[128 = 0]
[138  90 137 112 144 204 132 126 146 148 135 156 138 153 113 152  66 202
 154 116 111 130 138 127 132 206 129 123 178 125 160 133 111 103  81 114
 157 117 139 114 156 107 115 126 141 140 217 248 113   1 132 153  86 110
 134 106 119 123 132 130  91 112 140  93  94 112 104 127 105 181 174 115
 149 132 120 131 142 113  97 119 115 104 129 120 116 126 142  37 123 119
 143  65  64 110 124 132 115  95 177 126 113 160 160  97 133 133  36 121
 101 113 105 112 137 135 136 119 134 140  94 110 147 131 245 117 124 145
 145 148 129 126 130 131]  1
[116 145 110 139 118  85 113 114 127 124 126 104 130 110 121 134 155 120
 113 139 167 132 114 134 120 108 119 141 110 131 121 126 122 126 168 126
 105 127  92 138 108 143 131 125 170 143 102  74 134 192 123 116 153 137
 123 150 129 136 115 132 135 133 116 159 137 137 143 132 132 110 111 125
 115 125 130 107 128 146 143 136 163 139 130 132 142 134 104 147 125 127
 117 152 171 163 135 123 111 140 116 133 130  85 116 136 130 127 158 133
 136 151 182 231 126 123 124 146 128 109 128 140 112 121 113 149 137 123
 114 122 137 128 126 130]  8
[140  64 131 109 152 205 140 122 149 153 136 155 136 161 111 160  57 197
 161 117 116 130 147 128 131 221 133 117 174 125 159 136 105 102  68 104
 163 112 134 118 158 101 116 126 144 138 253 254 113   1 129 149  87 112
 135 101 117 121 135 130  86 111 140  92  84 109 104 129  96 190 174 112
 155 134 118 133 142 117  76 109 113 102 131 121 118 126 147   3 121 117
 144  47  58 114 121 131 113  91 188 125 115 166 164  92 135 134  24 119
  96 110  99  56 137 137 136 120 134 145  90 106 148 129 251 116 132 145
 151 151 126 125 131 130]  0
[109 152 109 144 113  60 110 112 126 117 125 102 135 112 122 137 149 125
 107 137 172 131 107 132 119 102 112 147 112 133 125 126 118 127 180 134
  96 128  86 139 110 152 132 124 174 150  90  72 133 207 124 115 170 136
 124 152 129 138 110 135 151 139 106 179 135 142 143 133 138 106 102 125
 107 123 131  98 117 148 146 143 169 140 130 130 147 136  97 133 126 125
 110 158 174 178 141 124 111 140 113 135 126  82 104 140 128 128 173 134
 141 162 190 230 125 124 127 154 125 108 142 141 102 120  81 148 142 119
 114 123 139 128 124 131]  9
[120 161 124 138 117  96 120 131 124 115 123 113 126 106 136 119 159  92
 107 133 138 126 119 130 126  78 127 140  96 132 114 123 138 143 153 137
 108 137 132 138 107 148 134 129 129 124  63  77 135 195 125 111 153 144
 127 140 132 133 122 128 149 134 117  88 146 138 142 126 151  94 105 135
 117 123 134 122 119 136 151 142 153 145 128 132 135 133 117 173 128 132
 118 160 164 136 131 126 132 146  96 131 134  98 103 148 118 125 176 134
 146 137 143 181 123 122 122 136 125 122 157 138 114 126  59 140 126 115
 112 117 125 129 126 126]  8
[107 173 114 149 112  54 112 121 122 112 121 105 131 101 129 120 158 108
 108 140 178 129 111 133 120  77 116 145  89 134 114 124 127 138 171 138
  87 137  91 140 109 156 136 126 164 145  42  38 135 250 128 107 185 140
 123 154 133 137 112 132 164 147 108 188 142 144 145 130 148  86  99 131
 103 122 134  96 120 148 163 150 164 159 128 133 145 135  95 163 129 130
 107 176 217 169 141 124 119 148 101 136 130  82 106 149 126 124 198 135
 146 161 181 239 122 121 121 149 124 111 154 142 102 121  67 146 136 114
 110 115 135 129 124 130]  10
[119 143 117 137 121 102 122 121 126 123 127 112 131 117 128 129 146 116
 116 138 150 128 121 131 124 112 124 140 112 130 124 125 127 131 153 131
 117 131 108 133 113 139 131 126 153 136 101 110 132 158 125 119 143 134
 126 143 129 136 118 130 143 133 118 151 137 133 140 130 139 129 117 126
 114 125 130 122 126 141 140 135 154 132 129 131 137 132 116 147 125 128
 123 145 165 147 133 125 123 137 110 131 128 157 118 137 124 127 172 133
 137 153 147 181 128 126 126 142 126 119 143 134 117 124  93 136 133 124
 121 120 131 128 126 128]  7
[113 169 111 142 109  52 112 120 118 114 121 104 128 105 128 124 178  95
 106 139 161 129 113 133 121  68 112 142  94 132 112 124 130 139 157 137
  95 133  94 141 102 151 136 126 155 136  87  43 138 232 127 106 165 142
 123 156 133 139 113 131 163 146 109 172 149 144 150 131 143  86  93 133
 110 124 133  96 121 148 157 142 166 148 128 132 147 134 100 170 129 131
 112 175 246 168 137 124 121 150  96 134 134  81 103 151 126 125 199 136
 154 156 197 238 122 119 123 146 124 112 154 146 103 122  47 149 134 115
 113 115 137 129 125 129]  10
[129 110 128 125 137 173 127 128 134 127 128 134 134 153 119 134 105 164
 140 122 128 129 130 130 126 152 132 127 152 126 139 131 125 126 114 120
 135 122 130 122 140 115 124 127 137 132 168 181 126  77 134 136 103 123
 130 122 121 128 128 130 114 122 135 113 115 125 116 126 120 163 139 120
 132 133 126 128 131 122 118 123 122 118 127 128 128 125 139  92 125 124
 137 106 118 118 131 129 122 117 147 127 122 137 136 117 133 129 100 125
 119 125 115  77 131 126 131 127 132 134 116 124 135 132 201 117 131 137
 141 139 130 127 127 129]  4
[146  75 136 108 150 222 146 131 146 151 138 158 130 155 115 153  66 178
 168 116 102 128 154 128 134 202 135 116 174 122 152 134 118 107  67 112
 172 113 153 116 155 101 119 128 138 125 218 255 115   1 128 156  79 111
 135 100 120 121 142 126  92 109 145 126 111 105 110 127  98 179 177 117
 163 136 117 147 141 110  84 108 100 102 130 124 114 125 160  61 122 121
 151  81  52  97 118 130 126 101 178 120 120 181 157  95 133 132  43 120
  98  99   5   4 136 136 134 113 133 143  95 109 152 132 199 109 125 145
 154 148 126 125 131 127]  0
